Small tables with named rows and columns. After each table, cells are looked up by row and column.

reg:
        lov  begoged     lof    vad  loluto  vuzero    des  lodageg  turobaf
zavo  0.324   -0.014  -0.686  0.629   0.504   0.329  0.068    0.229   -0.690
vep   0.148    0.392  -0.612  0.465   0.315   0.686  0.000    0.249   -0.706
zodo  0.481   -0.575  -0.478  0.579   0.610  -0.331  0.178    0.179   -0.361

lof of zavo: -0.686
lodageg of zavo: 0.229
vad of vep: 0.465
des of vep: 0.000
begoged of zavo: -0.014
loluto of zodo: 0.610
begoged of zodo: -0.575
lof of vep: -0.612
begoged of vep: 0.392
vad of zavo: 0.629
lodageg of vep: 0.249
lov of zavo: 0.324
lov of zodo: 0.481
vuzero of zodo: -0.331
vuzero of zavo: 0.329
loluto of zavo: 0.504
turobaf of zodo: -0.361
vad of zodo: 0.579
lof of zodo: -0.478

bubuto.csv
,fusuleb,vif,kasigun,rozeni,nomip,zas,boreli,lup,kamob,dukoged
luv,41.7,36.4,41.1,29.1,33.6,38.0,32.1,41.7,32.9,49.7
kevo,34.3,42.2,61.6,34.9,51.4,42.5,40.5,46.9,30.9,39.0
rudupen,49.4,47.8,66.4,37.5,37.6,45.5,51.6,4.1,42.6,42.2
takun,47.3,38.4,68.8,37.4,46.6,38.2,36.9,39.8,49.9,35.3
kereseg,40.8,44.6,22.0,34.0,40.4,31.4,59.9,74.9,42.8,36.6
gagep,36.1,40.4,42.3,42.3,52.3,38.1,36.9,28.5,49.9,46.8
dav,41.3,52.6,32.1,31.3,22.4,30.3,39.8,66.6,51.9,38.2
dep,40.8,32.0,83.4,44.2,39.9,47.8,20.7,31.8,36.9,39.3
gifi,45.1,45.9,44.1,54.4,44.8,50.6,56.7,88.7,32.1,36.0
liniz,46.0,33.8,41.1,36.5,59.1,40.3,27.1,36.7,42.9,52.0
kuzap,34.6,35.5,26.0,30.2,19.4,24.8,55.3,25.9,44.2,45.5
kedilu,34.8,46.7,42.9,26.2,47.1,48.7,64.3,45.3,36.0,43.4

What is the lup of liniz in bubuto? 36.7
What is the kasigun of dep in bubuto? 83.4
What is the kamob of takun in bubuto? 49.9
What is the vif of kedilu in bubuto? 46.7
What is the kasigun of kevo in bubuto? 61.6
What is the lup of dep in bubuto? 31.8
What is the lup of gifi in bubuto? 88.7
What is the zas of kedilu in bubuto? 48.7
What is the vif of dep in bubuto? 32.0
Row with the largest rozeni: gifi

gake:
,dez,dokad,duk,kopa,depe
dil,67353,68092,45761,58015,60692
fab,47343,43841,53361,49931,53920
tur,62673,67485,34746,43380,59815
vog,37696,76161,23434,83013,16151

What is the duk of dil in gake? 45761
What is the kopa of dil in gake? 58015
What is the depe of vog in gake? 16151
What is the dokad of vog in gake? 76161
What is the depe of fab in gake? 53920
What is the depe of tur in gake? 59815
What is the dez of dil in gake? 67353
What is the kopa of tur in gake? 43380
What is the dez of tur in gake? 62673
What is the dez of fab in gake? 47343
What is the dokad of dil in gake? 68092
What is the dez of vog in gake? 37696
What is the dokad of fab in gake? 43841
What is the depe of dil in gake? 60692
What is the duk of tur in gake? 34746
What is the duk of vog in gake? 23434
What is the kopa of vog in gake? 83013
What is the dokad of tur in gake? 67485

Table gez
cols = ganidaf, nif, kav, nik, nur
lek: [40, 214, 184, 185, 128]
kepo: [148, 163, 147, 147, 166]
kodivu: [93, 178, 157, 157, 156]

What is the nik of kepo in gez? 147
What is the nif of kepo in gez? 163
What is the ganidaf of kodivu in gez? 93
What is the ganidaf of lek in gez? 40
What is the nur of lek in gez? 128
What is the nik of kodivu in gez? 157
What is the kav of lek in gez? 184
What is the nif of kodivu in gez? 178
What is the nur of kodivu in gez? 156
What is the kav of kepo in gez? 147
Row with the largest nik: lek

mev:
	nakile	fovuzo	pufir	posozi	pugiduk	nobadul	gemute	zuz	zaz
silemim	-0.25	-0.25	-0.25	-0.24	-0.24	-0.25	-0.24	-0.25	-0.25
ritere	-0.12	-0.16	-0.31	-0.36	-0.36	-0.42	-0.26	-0.11	-0.04
fep	-0.29	-0.30	-0.58	-0.36	-0.30	-0.14	-0.17	-0.31	-0.30
vodu	-0.74	-0.07	0.05	0.62	0.18	-0.75	0.11	-0.41	-0.48
visez	-0.39	-0.32	-0.43	-0.39	-0.33	-0.24	-0.23	-0.01	-0.18
pesib	-0.25	-0.25	-0.24	-0.24	-0.25	-0.24	-0.25	-0.25	-0.25
tukiz	-0.50	-0.19	0.18	0.21	0.33	-0.39	0.04	-0.43	-0.33
nusu	-0.23	-0.33	-0.60	-0.24	-0.27	-0.19	-0.27	-0.44	-0.15
desos	-0.67	-0.12	-0.08	0.49	-0.06	-0.73	-0.01	-0.36	-0.50
rolez	-0.24	-0.54	0.57	-0.19	0.22	-0.10	-0.27	-0.59	-0.47
miredov	-0.31	-0.10	-0.35	-0.40	-0.32	-0.39	-0.41	-0.23	-0.03

rolez, pufir: 0.57
ritere, nakile: -0.12
miredov, fovuzo: -0.10
miredov, pufir: -0.35
fep, pugiduk: -0.30
nusu, fovuzo: -0.33
visez, zaz: -0.18
pesib, pufir: -0.24
rolez, gemute: -0.27

zufave =
|  | fisivon | satede | fakefa | raso | ved |
|---|---|---|---|---|---|
| galatug | 17 | 77 | 164 | 160 | 197 |
| dulef | 145 | 106 | 152 | 190 | 96 |
| kop | 133 | 212 | 116 | 172 | 229 |
| dipalo | 96 | 133 | 91 | 133 | 139 |
| dit | 96 | 153 | 92 | 169 | 150 |
| retumek | 73 | 66 | 189 | 120 | 22 |
| gebu | 134 | 100 | 67 | 220 | 141 |
| lor | 68 | 113 | 180 | 185 | 103 |
| gub | 92 | 173 | 75 | 86 | 179 |

fisivon of dulef = 145
fisivon of dit = 96
fakefa of galatug = 164
fisivon of gebu = 134
ved of dit = 150
raso of gebu = 220
Which row has the largest satede? kop

lud:
	pepip	rup	dekilab	tob	zito	tofa	gedi	gibo	bofe	pufika
venem	142	169	135	123	96	143	76	149	129	87
tok	134	106	98	49	104	132	57	148	104	99
rotu	109	98	125	159	130	118	132	80	142	211
firel	123	112	121	231	147	128	162	92	191	201
mezeg	137	130	109	171	181	173	152	169	165	125
dovel	136	121	133	169	172	132	197	154	150	125
deze	111	118	105	55	194	185	126	167	95	151
vesi	162	116	134	199	128	99	133	162	185	75
nisefe	136	172	113	177	195	201	165	173	174	115

What is the gibo of deze in lud? 167
What is the dekilab of mezeg in lud? 109
What is the tob of mezeg in lud? 171
What is the bofe of rotu in lud? 142
What is the pufika of venem in lud? 87
What is the tob of dovel in lud? 169
What is the tofa of mezeg in lud? 173
What is the tob of rotu in lud? 159
What is the gedi of venem in lud? 76
What is the gedi of rotu in lud? 132
What is the bofe of tok in lud? 104
What is the tofa of vesi in lud? 99
What is the pepip of nisefe in lud? 136
What is the zito of deze in lud? 194
What is the bofe of nisefe in lud? 174
What is the gibo of vesi in lud? 162
What is the dekilab of nisefe in lud? 113
What is the pepip of firel in lud? 123

